Here is a tiny trained network, its code and every weight. The questions are about switching its units off for an input and a class, where a switched-off unit gives its printed mean instead of its output.

import numpy as np


def w(rows, s, z=0):
    codes = np.array(rows[::2]) - 128.0
    scale = np.full(codes.shape[1], s)
    scale[-1] = z or s
    return codes * scale


def f(y):
    return np.maximum(y, 0)


def log_softmax(a):
    a = a - a.max(-1, keepdims=True)
    return a - np.log(np.exp(a).sum(-1, keepdims=True))


def net(x, mask):
    res = np.array(x, float).reshape(1, 7) / 4 @ E
    y = f(res @ A[0][:, :-1].T + A[0][:, -1])
    res = res + np.where(mask, y, B[0][:, -1]) @ B[0][:, :-1]
    return log_softmax(res[-1] @ U[:, :-1].T + U[:, -1])


A, B = {}, {}
E = w([
[127,124,131],'x0',
[122,51,40],'x1',
[129,130,128],'x2',
[126,129,126],'x3',
[126,191,48],'x4',
[126,128,130],'x5',
[1,106,153],'x6',
],0.0097)
A[0] = w([
[119,182,163,58],'n0',
[128,54,61,53],'n1',
[164,190,197,28],'n2',
[158,57,96,20],'n3',
[138,113,164,162],'n4',
[124,201,148,86],'n5',
[133,104,108,62],'n6',
[153,46,67,98],'n7',
[249,111,123,44],'n8',
[158,43,151,189],'n9',
[102,206,61,254],'n10',
[67,115,130,34],'n11',
[119,98,91,59],'n12',
],0.014,0.0054)
B[0] = w([
[84,191,111,168],'n0',
[133,189,153,205],'n1',
[141,178,123,197],'n2',
[116,154,126,172],'n3',
[193,130,154,180],'n4',
[139,138,78,178],'n5',
[97,224,148,142],'n6',
[147,186,146,220],'n7',
[10,51,45,230],'n8',
[170,125,173,223],'n9',
[184,53,202,255],'n10',
[41,113,97,172],'n11',
[140,203,122,158],'n12',
],0.012,0.0084)
U = w([
[8,26,47,118],'0',
[195,66,141,226],'1',
[192,220,93,1],'2',
[199,43,141,189],'3',
[249,2,187,91],'4',
],0.0091,0.008)

Each question gives the input, the list of numbers given to net, and the class t.
The units are the neurons (one row each of A and B). Each row of codes is followed by its name. A weight is (code - 128) times the scale printed after its matrix; where a second scale follows, it is the last column's (A, B and U).
mask holds one flag per neuron, in row order. A switched-off neuron (its flag False) gives its mean, the last column of its row in B, instead of its output. The means were averaged over made-up inputs and are rounded, as every weight is.
A unit's drop is (log p(t) with every unit on - log p(t) with that unit switched off) / (log p(t) with every unit on - log p(t) with every unit switched off).
The circuit of an input: a set's keep is (log p(t) with only the set's units on - log p(t) with every unit switched off) / (log p(t) with every unit on - log p(t) with every unit switched off). Starting from the 12 units with the biggest drops (on a tie, the unit counted first), units are removed one at a time, each time the one whose removal leaves the highest keep (on an exact tie, the one counted first), for as long as the keep stays at least 0.8.
circuit, biggest first: the units of the circuit, biggest drop first
top k neurons: the k neurons with the biggest drops, biggest first
drop of u: that unit's drop, to one decimal
input [-6,-7,0,5,-7,3,-8], class 0: top 2 neurons => (n8; n10)
input [0,-6,-7,-5,-1,-5,-1], class 2: circuit, biggest first => (n10; n2)
input [-5,7,3,-2,1,-1,-6], class 2: circuit, biggest first => (n7)
input [-7,2,-8,-6,-6,-6,-7], class 0: top 2 neurons => (n8; n10)
input [-2,-5,3,-3,7,5,0], class 4: top 2 neurons => (n10; n8)
input [-6,8,1,-4,-7,0,-7], class 2: circuit, biggest first => (n7; n10)
input [-2,6,-6,2,-3,2,-3], class 2: circuit, biggest first => (n10; n7)
input [3,-8,-3,8,-6,-2,7], class 2: circuit, biggest first => (n8; n10)
input [0,4,2,4,2,0,-6], class 0: top 2 neurons => (n8; n4)
input [-8,5,-7,-7,-6,0,6], class 1: top 2 neurons => (n8; n9)
input [8,4,6,-3,4,2,5], class 1: top 2 neurons => (n8; n10)
input [0,6,-1,2,-4,4,-7], class 0: top 2 neurons => (n8; n10)
input [4,6,2,7,-6,5,0], class 2: top 3 neurons => (n10; n7; n1)
input [-4,6,6,-8,8,1,0], class 4: top neuron => (n10)
input [6,5,8,0,-6,-4,-7], class 0: drop of n8 => 1.7
input [-3,4,0,0,0,7,-7], class 0: drop of n8 => 1.3
input [7,-6,6,2,-2,-6,-8], class 0: drop of n9 => 0.0
input [-5,7,-5,8,0,7,2], class 2: drop of n7 => 0.1
